Below is a small trained network, with its code and all its weights. Each question gives an input and a class and asks what happens when units are switched off, that is, made to give their printed mean instead of their output.

import numpy as np


def w(rows, s, z=0):
    codes = np.array(rows[::2]) - 128.0
    scale = np.full(codes.shape[1], s)
    scale[-1] = z or s
    return codes * scale


def f(y):
    return y / 2 * (1 + np.tanh(0.7978845608 * (y + 0.044715 * y**3)))


def log_softmax(a):
    a = a - a.max(-1, keepdims=True)
    return a - np.log(np.exp(a).sum(-1, keepdims=True))


def net(x, mask):
    res = np.array(x, float).reshape(1, 8) / 4 @ E
    y = f(res @ A[0][:, :-1].T + A[0][:, -1])
    res = res + np.where(mask, y, B[0][:, -1]) @ B[0][:, :-1]
    return log_softmax(res[-1] @ U[:, :-1].T + U[:, -1])


A, B = {}, {}
E = w([
[134,131,132,129,121,135],'x0',
[138,122,140,132,112,149],'x1',
[127,137,117,123,149,115],'x2',
[189,197,237,120,149,40],'x3',
[85,37,195,48,255,150],'x4',
[142,127,121,122,116,139],'x5',
[34,227,164,4,38,93],'x6',
[110,150,120,128,163,101],'x7',
],0.0094)
A[0] = w([
[1,98,21,131,126,230,16],'neuron 0',
[62,137,12,150,148,8,211],'neuron 1',
[116,72,132,8,221,198,82],'neuron 2',
[97,164,104,43,54,114,24],'neuron 3',
[27,115,239,58,216,159,2],'neuron 4',
[40,173,165,45,118,145,69],'neuron 5',
],0.0075,0.0041)
B[0] = w([
[236,181,207,93,143,49,251],'neuron 0',
[76,140,123,116,158,154,195],'neuron 1',
[74,157,107,129,141,231,254],'neuron 2',
[122,82,70,166,140,64,197],'neuron 3',
[89,169,100,71,150,173,238],'neuron 4',
[148,64,83,234,182,9,218],'neuron 5',
],0.012,0.0074)
U = w([
[149,24,105,174,182,89,1],'0',
[186,200,251,34,147,53,63],'1',
[125,158,138,107,107,119,249],'2',
[98,213,87,116,64,160,144],'3',
],0.011,0.0065)

Each question gives the input, the list of numbers given to net, and the class t.
The units are the neurons (one row each of A and B). Each row of codes is followed by its name. A weight is (code - 128) times the scale printed after its matrix; where a second scale follows, it is the last column's (A, B and U).
mask holds one flag per neuron, in row order. A switched-off neuron (its flag False) gives its mean, the last column of its row in B, instead of its output. The means were averaged over made-up inputs and are rounded, as every weight is.
A unit's drop is (log p(t) with every unit on - log p(t) with that unit switched off) / (log p(t) with every unit on - log p(t) with every unit switched off).
The circuit of an input: a set's keep is (log p(t) with only the set's units on - log p(t) with every unit switched off) / (log p(t) with every unit on - log p(t) with every unit switched off). Starting from all 6 units, units are removed one at a time, each time the one whose removal leaves the highest keep (on an exact tie, the one counted first), for as long as the keep stays at least 0.8.
units of the circuit, in order: the units of the circuit, biggest drop first
k most important neurons: the k neurons with the biggest drops, biggest first
drop of u: that unit's drop, to one decimal
input [-5,4,7,6,0,-5,8,-4], class 0: units of the circuit, in order -> neuron 5; neuron 3
input [-1,-7,-8,-7,5,-7,-6,-8], class 2: 2 most important neurons -> neuron 2; neuron 5
input [2,1,3,-4,2,-3,-2,-5], class 1: units of the circuit, in order -> neuron 0; neuron 5
input [0,6,-8,-7,-7,-4,1,-8], class 2: units of the circuit, in order -> neuron 0
input [-3,7,-8,2,6,4,7,-5], class 2: units of the circuit, in order -> neuron 4; neuron 5
input [7,-1,8,2,2,-4,-3,-3], class 2: units of the circuit, in order -> neuron 5; neuron 0
input [1,-1,-8,7,8,5,-1,4], class 2: 2 most important neurons -> neuron 0; neuron 2
input [-4,5,6,0,7,-5,-5,7], class 3: units of the circuit, in order -> neuron 2; neuron 4
input [-4,6,5,-8,4,2,-7,-6], class 1: 2 most important neurons -> neuron 0; neuron 5
input [7,-7,8,2,6,5,-6,7], class 2: 2 most important neurons -> neuron 5; neuron 2
input [-2,5,2,8,1,5,8,0], class 0: 3 most important neurons -> neuron 5; neuron 3; neuron 0
input [-1,5,3,3,5,6,1,7], class 3: 3 most important neurons -> neuron 0; neuron 2; neuron 4
input [1,1,-7,-3,-6,6,8,-6], class 0: 2 most important neurons -> neuron 3; neuron 5
input [-6,-8,-4,-1,7,-1,2,-4], class 3: units of the circuit, in order -> neuron 2
input [-1,-7,4,2,6,7,-1,-5], class 3: 2 most important neurons -> neuron 2; neuron 0
input [6,-8,5,-4,8,-3,-5,-8], class 3: units of the circuit, in order -> neuron 2; neuron 5
input [-6,6,6,7,1,-2,8,-5], class 0: 3 most important neurons -> neuron 5; neuron 3; neuron 0
input [5,-1,-1,2,8,8,7,0], class 3: 2 most important neurons -> neuron 4; neuron 2
input [-6,4,4,5,-6,-4,7,1], class 0: drop of neuron 0 -> 0.1
input [6,-4,7,-2,6,6,7,-3], class 0: drop of neuron 3 -> 0.2
